Below is a small trained network, with its code and all its weights. Each question gives an input and a class and asks what happens when units are switched off, that is, made to give their printed mean instead of their output.

import numpy as np


def w(rows, s, z=0):
    codes = np.array(rows[::2]) - 128.0
    scale = np.full(codes.shape[1], s)
    scale[-1] = z or s
    return codes * scale


def norm(h):
    return h / np.sqrt((h * h).mean(-1, keepdims=True) + 1e-5)


def f(y):
    return y / 2 * (1 + np.tanh(0.7978845608 * (y + 0.044715 * y**3)))


def log_softmax(a):
    a = a - a.max(-1, keepdims=True)
    return a - np.log(np.exp(a).sum(-1, keepdims=True))


def net(x, mask):
    res = np.array(x, float).reshape(1, 2) / 4 @ E
    u = 0
    for l in range(3):
        y = f(norm(res) @ A[l][:, :-1].T + A[l][:, -1])
        res = res + np.where(mask[u : u + 10], y, B[l][:, -1]) @ B[l][:, :-1]
        u += 10
    return log_softmax(norm(res)[-1] @ U[:, :-1].T + U[:, -1])


A, B = {}, {}
E = w([
[2,121,105],'x0',
[190,74,18],'x1',
],0.0056)
A[0] = w([
[129,127,130,119],'0.n1',
[130,123,139,89],'0.n2',
[129,124,135,111],'0.n3',
[129,142,127,112],'0.n4',
[131,122,80,81],'0.n5',
[51,107,3,6],'0.n6',
[128,108,144,107],'0.n7',
[128,76,166,84],'0.n8',
[128,159,110,150],'0.n9',
[127,116,101,132],'0.n10',
],0.016,0.0015)
B[0] = w([
[128,130,128,127],'0.n1',
[126,142,127,126],'0.n2',
[128,136,128,127],'0.n3',
[127,134,128,127],'0.n4',
[157,122,100,157],'0.n5',
[93,88,3,255],'0.n6',
[128,143,128,127],'0.n7',
[127,157,128,127],'0.n8',
[126,115,128,130],'0.n9',
[142,111,116,142],'0.n10',
],0.033,0.0071)
A[1] = w([
[129,109,128,102],'1.n1',
[58,125,108,127],'1.n2',
[132,137,122,95],'1.n3',
[125,99,144,4],'1.n4',
[127,146,134,202],'1.n5',
[105,142,125,48],'1.n6',
[106,206,162,39],'1.n7',
[132,57,65,13],'1.n8',
[118,116,248,47],'1.n9',
[39,164,95,174],'1.n10',
],0.016,0.003)
B[1] = w([
[125,133,128,123],'1.n1',
[169,44,141,196],'1.n2',
[127,128,129,122],'1.n3',
[81,110,103,105],'1.n4',
[164,136,132,156],'1.n5',
[91,81,121,123],'1.n6',
[101,180,68,215],'1.n7',
[86,194,174,240],'1.n8',
[1,221,134,254],'1.n9',
[225,12,142,239],'1.n10',
],0.028,0.0063)
A[2] = w([
[126,121,171,107],'2.n1',
[101,221,129,74],'2.n2',
[110,18,225,3],'2.n3',
[167,118,95,136],'2.n4',
[147,6,215,176],'2.n5',
[103,141,55,127],'2.n6',
[132,118,148,95],'2.n7',
[123,77,88,124],'2.n8',
[110,117,153,141],'2.n9',
[99,159,174,111],'2.n10',
],0.024,0.0056)
B[2] = w([
[170,150,126,122],'2.n1',
[121,156,72,251],'2.n2',
[60,2,156,164],'2.n3',
[85,142,130,180],'2.n4',
[175,177,181,214],'2.n5',
[185,87,172,232],'2.n6',
[142,118,117,120],'2.n7',
[85,170,129,208],'2.n8',
[139,145,141,129],'2.n9',
[94,171,119,178],'2.n10',
],0.043,0.011)
U = w([
[100,163,141,34],'0',
[218,253,238,125],'1',
[119,136,154,1],'2',
[75,254,51,215],'3',
[227,117,103,77],'4',
[134,41,245,206],'5',
[77,2,19,169],'6',
],0.016,0.0082)

Each question gives the input, the list of numbers given to net, and the class t.
The units are the neurons (one row each of A and B). Each row of codes is followed by its name. A weight is (code - 128) times the scale printed after its matrix; where a second scale follows, it is the last column's (A, B and U).
mask holds one flag per neuron, layer by layer. A switched-off neuron (its flag False) gives its mean, the last column of its row in B, instead of its output. The means were averaged over made-up inputs and are rounded, as every weight is.
A unit's drop is (log p(t) with every unit on - log p(t) with that unit switched off) / (log p(t) with every unit on - log p(t) with every unit switched off).
The circuit of an input: a set's keep is (log p(t) with only the set's units on - log p(t) with every unit switched off) / (log p(t) with every unit on - log p(t) with every unit switched off). Starting from the 12 units with the biggest drops (on a tie, the unit counted first), units are removed one at a time, each time the one whose removal leaves the highest keep (on an exact tie, the one counted first), for as long as the keep stays at least 0.8.
circuit, biggest first: the units of the circuit, biggest drop first
top k neurons: the k neurons with the biggest drops, biggest first
k most important neurons of layer l: the k neurons of layer l with the biggest drops, biggest first
drop of u: that unit's drop, to one decimal
input [-6,3], class 1: top 2 neurons -> [1.n9 1.n7]
input [7,3], class 6: circuit, biggest first -> [0.n6]
input [-3,2], class 1: top 4 neurons -> [1.n9 1.n7 0.n6 1.n8]
input [0,4], class 6: top 4 neurons -> [2.n5 0.n6 1.n9 2.n6]
input [-6,1], class 1: top 2 neurons -> [1.n9 1.n7]
input [-4,3], class 1: top 3 neurons -> [1.n9 1.n7 0.n6]
input [0,5], class 6: circuit, biggest first -> [0.n6 2.n6]
input [0,8], class 6: top 4 neurons -> [2.n5 0.n6 2.n6 1.n9]
input [5,-6], class 5: top 3 neurons -> [1.n10 1.n2 2.n3]
input [-2,8], class 5: top 2 neurons -> [2.n6 1.n9]
input [-1,3], class 4: 4 most important neurons of layer 1 -> [1.n8 1.n10 1.n9 1.n2]
input [-8,5], class 1: 2 most important neurons of layer 1 -> [1.n7 1.n9]
input [-8,7], class 1: top 4 neurons -> [1.n9 1.n7 0.n6 2.n2]
input [-1,4], class 5: top 2 neurons -> [1.n9 2.n6]
input [1,5], class 6: drop of 0.n6 -> 1.7
input [-8,1], class 1: drop of 1.n8 -> 0.5
input [8,-4], class 5: drop of 2.n5 -> 0.1
input [7,-6], class 5: drop of 2.n3 -> 0.2
